[ -40  114  -62  147  -68  316  -54   29   37   86   73  101   84   77
 -136    6   50 -157  134 -186  -69 -148  -43  181  -81 -130 -164 -182
 -108  201    4  -95   42  101  -57  153 -181   21  282  -98   21] : [11]
[  28   50  152   45  217 -176  196   38 -327 -179  -26   54  189  -85
   83  -61  -58   12  198 -104  174  -91   25   50   15 -145 -208  220
  -48 -204   72  -44 -198  -74   80 -119  139  -91 -186  127  201] : [22]
[  60  -94  147  149  130  -43   80   90 -321   -2   29  137  240  -54
  282  -95  -66   18  171 -119  260  -90   26  103   30 -128 -230  228
 -206 -266  153   51 -222   34   39 -155   67  -52 -287  164  200] : [32]
[  22   14  -62   64   98   28   18   14 -102  -22 -146  -50   75   64
    7   30  -42  -83  255 -113  161  -58   32   48   98  -81 -193  116
 -184 -176   29  -73   12  146  -39 -147  -11  -88  -39  136   45] : [32]
[ -24  150 -108 -280  -80  110   84  -96  -91  126  172   67 -123  220
  140  439   12  112 -195  112 -130  480   76  174   30  -54  366   53
  379   94  212  -52  -90 -356   11   32  -82   25  -90  -22   -4] : [8]
[ -26  149  -19  120   28  189   73   69   37   -5  -95  129   -3   59
 -107    8   30  -32  265  -94   86  -37  180  -73   14  -90 -228   10
   55    2  162   -3  -61   98 -173  -98  -94  -80   -1  -17  129] : [20]
[  31  120 -133  207    2   51 -110   42  105 -129  110  214   71    2
 -153 -162   53   22  140 -180   71 -136   -9   15  -59   88  -66  -25
  -21  136    5    3  -45  154 -164  102 -171    0  259  -71  142] : [14]
[  -1  262  -38 -267  148 -296  113    5   73 -276   11    4  -61  146
  -88  147   21  113  -28  103 -145  431  119   37  135  175  216  190
  452  -87  -80  -48  270 -402  -19 -318   94 -111  -51  163  -29] : [32]
[ -92   -4  -78   34  391 -259  -46  258 -140  102  338 -262   23  -68
 -237 -268 -282  164 -424   15  -36  -42  -65 -468  489 -205  245   12
 -138  305   91 -201 -181   90 -203  -45   -3 -501 -268 -319  121] : [16]
[ -95  198 -265  -22 -204  298   18  152   84 -246  407  216  135 -142
  219  386  -79  241 -245  194 -105  426  106  126   -7 -168  334   44
  277  340  353   81 -245 -333 -228  179 -176  158   -4 -167   30] : [16]
[-164   49  -91   89  -45 -130 -185   60  229  -75 -126   24    9  -66
  -12 -275 -223  -72  -45  169  137  -12 -241  -19   72  361   78   33
 -387 -150 -316 -271  181   36   61  160 -175   16  353 -116 -228] : [21]
[   6   20  127  118  157  214  177  114 -304 -162   61   55  235 -169
  218  -22  -71  -66  140  -74    9 -185   67  184   70 -291 -254   39
 -126 -226  128   41 -194 -210  137 -164   74  -18 -337  145  162] : [10]
[  24   50 -135 -242  166 -193  -40   -7  -53 -181   63 -195   53  192
   18  136  -29  -55  -77   -1 -178  281    4  314  225  -53   94   99
  105 -103 -174 -109  384 -303   83 -402   71 -130 -152  239  -78] : [10]
[-118   -5  -62   66  231  142  -59  290  -53  133  213 -210   38  -86
   -6 -219 -296   32 -350  117 -118  -95  -40 -281  433 -163  165 -120
 -233  109   62 -152  -99  -68  -86  -41  -89 -315 -255 -224    8] : [8]
[  14  105  -40  -30  168  -22   44  141  -31 -388  143  -11  195  -79
   95   -4  -44   -3   -4    6 -169   87   61  232  169  -71  -25   76
   86 -144  -85   36  198 -371   57 -344   77  -42 -209  221   20] : [10]
[  31  172  -81 -245  169 -264   31 -216 -155  -27  104  -68 -151  157
 -149  148   96  109 -183   11 -147  366  -61  194  160  105  338   64
  292  -48  -89  -96  245 -296  152 -276  111 -170  -65   98  -74] : [20]
[-175  120  125 -160  -96   53    8   95   77  276 -373 -105   -4  273
   82  -39 -207 -235   86  193   42  127 -118   46  -29  178  -86  -10
 -192 -118 -218 -382  276  -78   77  134 -113  -18  393  -65 -231] : [20]
[-293  181   26 -129   97    6   82  271  209   -7 -213 -232  -53   33
 -123  -95 -349 -136  -79  304  -82   94   35 -291  260  -25  -44  -32
 -115   19 -133 -380  148 -174  -73    2 -100 -212   64 -229 -175] : [21]
[  75   96 -174   76   15   92  -71   39   -4 -178   83   23  179   89
 -108  -29  -25 -148  206 -271  -24 -304 -130  142 -129  -37  -76  -65
 -101  189 -111 -145 -120  122  -59  385 -186   99  457  -20  161] : [10]
[ -16  120  105   -2  213  -32  213  -75 -347 -247   22  -18  122 -161
  -10  -11  -27  -63   98  -77  -31 -148  -59  224   20 -203 -133   30
  -38 -176  -38 -105 -119 -261  268  -76  136  -45 -142   88  101] : [11]
[  73   34 -147   37   21 -200 -161  -34  -30  -73   28   47  120  167
  -90 -153  -28  -68  127 -215  131 -155 -198  130 -124  144   -3   56
 -143  120 -178 -190  -21  197  -49  290 -152   28  471  -30  125] : [20]
[ 102   -6   70  -36  246 -118  145  -82 -479  -41   -2 -175  212    3
   52   80  -47 -107  149 -225   65 -187 -193  214   52 -192  -69  124
 -216 -183  -63 -152 -118   -8  241   37  168  -75  -14  206   81] : [32]
[  74   47  -73  149  -18  128  -98   36 -108   32  157   88  219   69
  -29  -72    5 -100  105 -270   17 -252 -201  184 -138  -27  -38  -79
 -187  198  -53 -103 -103  165  -24  363 -149   72  425  -47  112] : [35]
[  71   42 -319  193   -6   67 -221    9   18 -290  114   20  203  -64
  -77 -165  -51  -74  120 -213   62 -329 -222  197  -69   46  -12  -71
 -299  142 -161 -115  -65  199  -54  321 -205  107  470  -37  100] : [35]
[-109   43 -206  128 -127  211 -173   99  134 -218  -20   61  156  -33
   51 -177 -161 -180   99    1   39 -227  -97  244 -106  -47 -198 -126
 -305  104 -142 -205  -17   13  -31  257 -287  142  347 -151   40] : [11]
[  58  141 -178  206   76  182  -58  -12   84 -118  106  128  -15  -25
 -241  -57   98    0  166 -226  -20 -187   34  -27   60   19  -31  -91
    4   69   40   46  -48  150 -123   13 -138  -48  123   -7  114] : [10]
[  52  133 -194  225   12  150 -139  120  245 -231  158  187   97  -23
 -156 -129   45  -18  150 -195  -49 -176    8    0   15  131  -23  -63
  -16  106  -59   53   36  103 -184   87 -203   40  262   10   88] : [8]
[ -38  214 -160  -44 -176  258  107  187  -57 -201  443  259  217  -99
  273  402  -65  275 -207  127  -75  393  115   90  -97 -217  317   97
  374  400  440  100 -397 -336 -250  287 -129  164   25 -164  159] : [22]
[ -25  128  -35 -109  184    1   70   50  -27 -329    2 -108   77  -26
   25   29  -45  -88   19   47 -212   86   48  259  202  -57  -37   18
   66 -236 -171  -54  293 -412  164 -390   86  -69 -206  231  -68] : [8]
[ -53  122  -53   16    4 -211  -55  -26   55 -116  -79   46   56   41
 -131 -157 -124  -97  107  -57  121 -149 -252    5 -125  250   41   51
 -185   25 -265 -300  -46   83   60  427 -145   66  547 -114  -15] : [16]
[-201  176   70   51  159  -86   36  337  179  -48  -76   -4  -30 -114
  -35 -339 -294  131 -167  325   53  115   92 -474  305  177   76   67
  -27  -55   16 -142   24 -142 -186 -148  -51 -273 -105 -220  -34] : [14]
[ -27  233 -190 -280  -73   64   71   32   34  -46  172    1  -27  190
   67  461  -19  147 -165  141 -168  547  100   87   68  -39  382   94
  429  213  187  -48   34 -331 -148    7  -60    6   51   -8  -47] : [32]
[  64  -65   48    7  177 -123   74  -36 -319  -49  -60  -22  129   44
  144  -23  -59  -62  185 -138  183  -99  -15  162   58 -128 -182  185
 -170 -269   21  -72 -132    5  121 -142   66  -75 -204  183  159] : [10]
[ -70  246 -285 -234 -161  352  101   62  -58 -149  191  -57   80   36
  179  552 -101  100 -166  190 -194  408   62  195    3 -259  334  -18
  293  308  275  -85 -157 -372 -119  223 -117  129  120  -98  -27] : [35]
[  87  -73   35  222  101    8  -39   17 -151  164   93  169   86   11
   78  -60   45   63  126 -198  225  -37    2  -12  110   21  -66  152
 -185 -181  149  104 -105  227  -58 -160   -9 -111 -185  128   98] : [10]
[  37  201  -98 -198   82 -260   32 -199  -39  -38  187  175 -240  123
  -70  151  116  282 -222   84  -52  484   51   30  107  260  474  143
  477  -43   84   37   23 -317   28 -195   18 -102 -133   22   28] : [32]
[  33   76  -44  -67  226 -155   45  -26 -168 -297   29  -94   95  -48
   19  -33  -30  -14   15  -23  -72   41  -34  232  176  -25    7   94
   -5 -238 -144  -52  175 -269  171 -327  126  -99 -179  219    3] : [32]
[  34   -9   41   53  201   33   85   27 -277 -152   15  -59  177  -82
  120  -34  -55  -80  116 -100   19 -129  -18  218  135 -186 -171   72
 -177 -256  -17  -27  -12 -132  164 -237   98  -78 -253  200   76] : [10]
[  34   75  111   26  239 -299  146   95 -199 -361  129   80  250 -104
   28  -81  -40   32  121 -123   52  -28   12  107   36  -94 -143  235
   47 -119  -37  -14  -63 -183   54 -166  141  -74 -155  161  177] : [16]
[ -14  -15 -175   55   -9 -283 -225  -80   85 -110    8   50   56   98
 -116 -213  -92 -110   69 -141  163 -153 -276  146  -89  236   19   59
 -297   35 -311 -271   32  196   39  318 -206   55  475  -79    5] : [21]
[   4  136  -44  280   17  257  -27    5   75    8   56  281  -53  -71
 -133 -132  119   57  154 -123   66  -96  116  -48   37   52 -108  -78
   14  -33  153  124  -59  111 -121 -129 -126  -62  -37  -41  107] : [35]
[  30   78   42   43   89  -83   64  -10  -81  128 -159   37   13  156
  -88   51   29  -22  268 -138  200   57   41  -76   43   37 -130  171
  -42 -119   65  -68   30  208  -96 -110   18 -133   60  103   37] : [20]
[ -12  161  -36  303    0  277  -38   -7   81   50  185  233   22  -98
 -260  -60  139  -17  101 -225  -49 -160  -54   20   -4   17  -38 -162
  -74  135   43   46    3  158  -62   88 -127  -26  201  -88   -6] : [16]
[  43  106    3   80   36  267   40  -27  -71  194   90  119  -21  196
 -173   55  113 -122  174 -287  -75 -171   58   68  -55 -162 -138 -147
   81  163  116  -41 -123  102  -61  118 -149  -55  104  -57  180] : [10]
[  20   60  -34   45  188  -39  114  -46 -240 -321 -125  -35  100 -145
   65  -68  -78  -45  214  -41  123 -175   -1  136   73  -92 -175  113
 -146 -315  -32  -69 -124 -111  157 -146   72  -27 -150  156  123] : [32]
[ -45  291  -93 -248  -71  186  151   18   -7   28  202   56  -58  136
   43  478   27  157 -190  147 -236  532  108   69   56  -57  399   20
  487  208  237  -11    2 -402  -89   19  -30    3   15  -36  -65] : [32]
[ -25  127  -97  -57  130   -4   -7   23  -73 -297  119  -81  126  -73
   12   24  -12   -8  -92   43 -192  154  -31  332  172  -81   44   -8
   28  -81 -130  -39  316 -347  122 -354   85  -74 -114  152  -94] : [14]
[ -22   25  -58   34  -45 -216 -189  -12   69   74  -30   67   77  159
  -45 -183  -81  -79   32  -74  147  -20 -263  100  -87  291   62   64
 -243   33 -257 -246  128  162    9  268 -157   23  501  -64  -69] : [11]
[ -22   33  121  198  142   11  114  -26 -233  -61    0  156   79 -198
   52 -119   -9   37  132  -60  186 -105    1   44   67  -62 -165  107
 -174 -270   96   25 -160   -9  118 -170   72  -82 -243   64   84] : [11]

[ 524  -88   66 -130    5   99  108  104  160  -88  128  122   94  -82
 -127   25   61  198   26   10 -210   -9  -24  107  102  -57  -65  142
  -22  -57   85 -187   -9   -3   42 -172  -74  105  208 -103   62] : <57>
[ 257   16   43  -51  -74   76  137   92   11  -89   82   61   37   27
  -21   59   14  166    4  -31  -66   56  -60   38   29  -38   -3   49
  -27  -60  140 -131   27  -82  -22  -98  -59   75   43  -85   48] : <47>
[  81  -12   83  148  -33   48  190   77    5   15   11  -84  -31  -40
   13   22 -161   47  -18   25   14  125  -57   58 -109   14   31   29
 -119  -58   75 -110  -12  -88   64  -66  -60  -60  -11  -55   21] : <39>
[-649 -129 -221  -66  143 -203 -150 -319  394  221  -74 -553  -61  106
 -507  114  320 -297  -29   19  -56 -252 -223   26   -8  131   57  260
 -368 -127  -88  -61 -116 -122 -583 -372  -89 -364  180   -8  151] : <49>
[ -80  106  -35  -20 -102   88  -39  -11 -178  125  129    6  -14  -13
  122   18   28   70 -136  -45 -149  -14  -34   14  -75  -21   12   36
   12    5    5  -69   17   53  -30   70  -94   64 -140    5  -52] : <47>
[141   8 -19   2  30  45  84   6 -60   7  22 119  36  59  42  49 -56  67
 -46  -1 -43  22 -23  35 -54 -17 -45   0  26 -16  17 -43  48 -18  71 -20
 -57  84 -15  29  14] : <40>
[-344 -116 -130  -40  144 -148   22 -246  254  116 -106 -365   51  167
 -403  101  147 -161  -68   36  -25 -127 -246   52  -93  124   14  257
 -332 -139  -26  -75  -42 -115 -369 -339 -170 -241  268   47  177] : <49>
[  -7  136 -136 -129  -30   65  -33   14  -99 -116    4  150  121   92
  176  126  -10   34 -103  -84  -26  -23 -107   20  -14  -43  -39  -50
   83  -66  -43   62   50   49  -40   15  -75  141  -20   47  -79] : <53>
[-195  244  -11 -113 -368  260 -388  -38 -375  486  336  -65 -206 -233
  219 -108  322  214 -214 -207 -627 -150  157  -49   24  -59  141  245
   27  117   21 -110  -50  319  -93  286   -3  191 -424   99  -96] : <40>
[-117  -69  -99   33  189  -73  -96   54  225  101   37  -27 -232  -28
   10   -2   74 -120   68   -6   56  -52   19 -232  -80 -153  -46 -237
  -48   26  -50  -34    8  108   70  -30  206    7 -143  -24  -73] : <40>
[-213 -254 -108  124  242 -201 -375  157  605  268  116 -284 -807 -158
 -115    0  395  -57  377 -217   42 -309   17 -615  -15 -372   52 -189
 -310  -46  119 -108  -64  277   -8  -18  661 -105 -392 -163   41] : <49>
[ 181  -10   59   56  -76   76  129   44  -55  -39   46   88  -41   27
   40   81  -63  157  -22  -53  -14   25  -72   57  -58  -59   32   36
  -62  -57   52 -101   56  -85   51  -38  -75   -2  -29   -9   84] : <40>
[  49   65  -17   59  -26   92   76   69  -74 -104  -26   77   63  -21
  148   80  -96   23  -84  -42    6   46  -79   68  -37  -44   -6  -19
  -11  -83  -26  -13  -18   -7  -12  -47  -21    1  -27  -31  -76] : <36>
[   0   83   22   56  -11   72   98    7  -89  -86    6   88   44   66
   89   36   24   14  -94   13   61  103   -4   65    8 -103   13 -141
   -2   -8  -35 -101   30 -107  -80  -73  -26  -43  -57  -22  -63] : <57>
[  94   63   15   59  155  -51  -18 -150  -45   -3   11   12   49  194
   53   99   48   56  106   75   35   78   20   40   34   14  -66  -12
   14   35   66  -88   77  -59   37   82    4   44 -106   66 -114] : <39>
[ -45   12  -35  -20   49    1  -34 -121  -34  -13   68   14   27   68
   21   96  -22   23  -84   25    8  -37 -117   48 -103  -22  -29   -4
  -44  -21  -82  -68   53  -25   -8   -7 -149  -36    6   30  -34] : <49>
[  70  -33  -11  147   -7  -32  143   46   -1  -49  134   -3 -122    9
   57   68 -227   31  -44   17   92  -47 -145  145 -110   30   11   33
  -56 -106   34 -118  -64 -152   59   25 -100  -55  -37 -185   29] : <45>
[  33   11  -47   61  115   94  -45  -55 -111 -147   11  222   88  -37
  149   58    0  -47 -206    7   13  -82  -78  125  -15 -139  -72  -70
   26  -59 -223  -56  -54   33  -80  -83  -15  -88   16  -62 -156] : <40>
[ 107   -1  -28   71   -3   74   95  100  -20   65   56  -28   50 -132
   99   18 -178    7  -58   17  -90   37  -22  140  -52   27  -52   76
   26  -75  -11  -31  -58   32   82   12  -88   21  -20  -97  -42] : <53>
[  86   36 -100  -57    2   49    4   33  -43  -45   41   95   60   -2
  111  100 -119   47  -54  -36  -44  -41  -72   63  -42    5  -66   28
   80  -73  -18   39   12   32   58   30  -86  113  -22  -23  -27] : <36>
[  85  -68 -143   -6   34  -30   18   49  161  -24  133  150 -154  -78
  -27   49 -265 -117  -29   18  -51 -189  -51  107  -64  144  -10  -11
   88  -18  -80   35 -140  -84  159    2    4  122    1 -101   -9] : <57>
[ -44   -4 -134  -71  115  -65   17  -83   67   -1    3  -78   84  119
  -70   67  -49  -40 -107   12  -30  -70 -180   73  -95   60  -63  131
  -96 -126  -13  -27  -23   11  -73  -90 -158   29  170    1   38] : <53>
[ -79 -178 -195   75  206 -112  -65  157  274  131   38   -8 -318  -76
    6   49   25 -115  108  -94   55 -225  -78 -256 -107 -144  -88 -114
  -46  -86    3   26  -47  151   58  -46  274    6 -168 -151   25] : <47>
[ 150   -3   -1  -34   30   84 -113  -56  -46  -74   47   40  -70  -69
   17    5 -205  115  -77   -9  -37    4   51   37  -42  -10  -40   69
   42  -71    7   25  -42   24  140   60  -37  126   -7  -11   25] : <47>
[ 247   20   -2 -120  -51   68   62   23   -9  -93  108  156   61   73
   -2   95   92  170  -25  -44  -87  -29  -80   52   41  -77  -21   27
   10  -35   50 -123   70  -52  -34  -74  -98   87   50  -28   40] : <40>
[-107   64  -82  -19 -212  176 -149  -23 -310  318  210   31  -49 -169
  176   35   80  137 -211 -142 -368 -207  -37   99  -79  -25   14  251
   48  -21  -76  -38  -16  178  -65  148 -151   32 -241   -7   11] : <55>
[ -71  -37  -93    9  168  -62  -35   52  150   75   45   -4 -162   22
    1  -23   48  -91   15   10   43  -18    5 -192  -81 -113  -58 -194
  -26   13    2  -51    3   72   48  -41  147   55  -92  -42  -56] : <55>
[ -44   93  -91  -62  -82   56   16  -30 -157   20   86  124   37  111
  107  103   76   78  -97  -60  -38  -50  -47   75    5  -68   -9  -37
   82  -16  -29  -42   82  -61  -96   28 -119   47 -122    7   18] : <57>
[ -17  -52 -140   65   96  -75  140  110   52   32   89   19  -86   74
   10   46    4  -49   12    4  108  -71  -62    0   -5  -61  -88  -89
   60  -83   83  -76  -26 -103  -94  -56   49   -5 -113 -241   35] : <47>
[-236 -109 -107  159  147 -158  -37  144  285  118   36 -117 -483   43
   -2   27  126 -100  164 -114  193 -114  -66 -373 -114 -216   39 -260
 -178  -46   95  -70   -2   33  -14  -41  361  -74 -280 -126   38] : <49>
[-117  -39  -74   77 -148  -38  -92  157  493 -136  135   34 -603 -262
 -109   19 -411 -280  100  -74  -27 -216  -24  -80  -84  269  288 -154
 -103   48  -53   92 -346 -188  243  -37  337  114  -99  -77  -82] : <57>
[  38   47  -51  -44   76   24  -56  -26  -15  -14   72   45   39   -7
  108   39 -108    4  -86   32  -43   11  -66    3 -114  -13  -66  -44
   13  -12  -66  -24   17   92  125   49  -91   96    8   31 -117] : <45>
[  -8  104   19   48 -106   52  121   89  -11  -56   17  -25  -32   21
   97   63 -127   28   -9  -28   26  125  -54   12  -63   23   72  -74
  -48  -27   72  -38    9  -91   40   -8  -28   42  -73    0  -43] : <36>
[  78   38 -107  -73  -51  132   31   86  -74  -48  -56  186  137  -41
  118  143  -14   32  -34  -93 -101  -40  -38   16   18  -18  -63    8
  125  -45  -35  104   37   52  -25  -67    5  101  -68   28  -40] : <47>
[  40  101 -102  -42   70   64   39   70  -46  -98  -26  105  143   17
  132   14  -51  -60 -129    1  -28   54  -34   41    3  -30  -77  -70
   70  -62  -32   15  -47   56  -35  -63    5  115   40  -39 -138] : <53>
[  17   19   56   78   15   39  108   -1   -8   -8   46  -42   14   -9
   17   20  -90    3  -43   75   38  126  -16   55  -72  -15   -2  -78
  -44    5   -3 -113   16  -94   28  -48  -80  -55  -25  -40  -56] : <49>
[  20  105  -45  -16   56   84  -78  -40 -138 -157  -15  183   68   49
  188   58  -35   22 -200  -55  -26  -29 -133  -12 -100  -88  -27  -36
  -41  -65 -105  -12  -13  116    5  -21  -13   72   35   68 -150] : <45>
[  82   28 -132 -160  100   30 -205 -108  -30 -141  100   26  -50   -1
  -63  -33 -139   63  -94   35   35  -38  158   88  130  -14 -123   16
  220 -101   42   61 -103  -66  -29   67  -14  203  -18 -170   38] : <47>
[ 744   10  209 -336  -29  139   33   22  229 -310  221  115  276   29
 -221   80  474  386  143   47 -249  111   -6  104  377 -189  -61  103
  -50    3  196 -402   87  -80 -196 -277  -92   90  314 -138  -53] : <55>
[-203  -50  -82  -92   33  -12  -27 -161  177   63 -109 -220  127   35
 -220  160   85  -72  -11   -3  -94  -54 -162   35  -60   90    6  174
 -188  -70  -73   17   34  -22 -200 -231 -156 -139  156  132   68] : <47>
[  37   14  -71  -22   11  101  -53  -20  -88  -66   27  181   82  -51
  143  136  -20   21  -87  -40  -44  -86  -74   64  -28  -71  -63  -29
   81  -29 -147   24   30   47   -4  -13  -54   -5  -67    1  -97] : <49>
[ -72  137   -6  -45  -68   33   18  -58 -116  -83   59   86  -24  171
   92   75   21   71  -79  -24   72   77  -49  -28  -56  -70   51 -162
   -3   25   10  -70  104 -110  -26   22  -81   56  -94   70  -29] : <40>
[ 136   13   11   36   -1   42   10    2  -33  -42   82   38  -10  -23
  134   88 -165  103  -64  -25  -31  -14 -142   81 -134  -26  -11   65
  -72  -81  -42  -63   20   48  147   64 -140   21   19    7  -33] : <53>
[-168  153  -70  -48 -175  146 -169  -25 -317  343  224  -64  -50 -119
  169  -81   82   96 -277  -96 -397 -108  -13   22 -119    7   24  222
   -5    1   -1  -82  -58  235  -53  162 -129  131 -189   18  -58] : <39>
[ 216   71   39  -97 -111   81   59   69   71 -161  114    9   80   -2
   31  123   64  158   45  -32  -49   62  -77  109  111  -63   20   13
  -19  -62   72 -136   32  -93  -77  -63 -101   21   40  -96  -36] : <53>
[-417 -120 -199  -83  192 -164   -5 -238  321  140  -84 -410  129  110
 -423  105  182 -265  -40  102  -20 -128 -189   97  -12  142  -51  193
 -223 -112  -79  -48  -66 -124 -437 -354 -172 -263  247  -34  101] : <47>
[ -73 -155  -65   49   68  -17   19 -103  221   79  -54 -253   95 -123
 -158  174  -99  -73    5   20  -81 -119 -205  216  -82  102  -27  287
 -198 -157 -144   -6  -51  -12  -96 -170 -216 -249  177  -10   75] : <53>
[-134  138   15   47 -157  109  -23    9 -242  232  175 -107  -70  -62
  129  -74   22   82 -203  -41 -222   26  -13   30 -113   -6   60  107
  -63    0   54 -141  -41   77  -47   96 -106   44 -165  -26  -47] : <39>
[ -47  110   -6   31 -125  116    0   61 -128  147   94  -79    5 -108
  155   -1  -52   53 -111  -47 -182   51  -17   65  -72    2   33   79
  -26  -26    6  -54  -24   89   18   72  -93   43 -114   -1  -69] : <53>
[ -87   63 -129    3  -79  -60  -34    7   73 -120  159   70 -211   48
  101  135 -234  -50  -26  -61   63 -164 -178   73  -98  114   88  -44
   -2  -58  -30   16  -90 -133   78  105  -40   81  -84  -77  -46] : <53>
[ 286 -104    6  140  255  -47   -3 -155    8   65   -9   88   53   89
   -5  132    4   62  183   90  -27  -46   58  148   80   38 -148  134
   68    8   13  -61   37  -37  103   65   38  -13  -97   10  -53] : <55>
[  54   70   -6   11   48   29   42    4  -54  -52   52   30   38   38
   96   10 -113   21 -106   37    4   78  -65   23 -103  -18  -35  -50
  -24  -32    0  -73    2   13   76    7  -80   71   21   -8  -89] : <45>
[ -57   -1 -179  -73   22  -38  101   -3   47   -9  -19  -47  116  118
  -56  136   -8  -28  -51  -41  -13  -92 -173  117   -7   61  -57  131
  -13 -151   30   18   -7  -74 -178 -123 -141    7   89  -67   93] : <53>
[ -71  -58 -105  -11  102  -63   55  -90   78   29   21 -106   65   77
 -120   86  -27  -51  -74   41   -5  -84 -164  104  -77   59  -62  127
  -91 -107  -21  -62  -25  -64 -124 -128 -156  -74  119  -63   56] : <39>
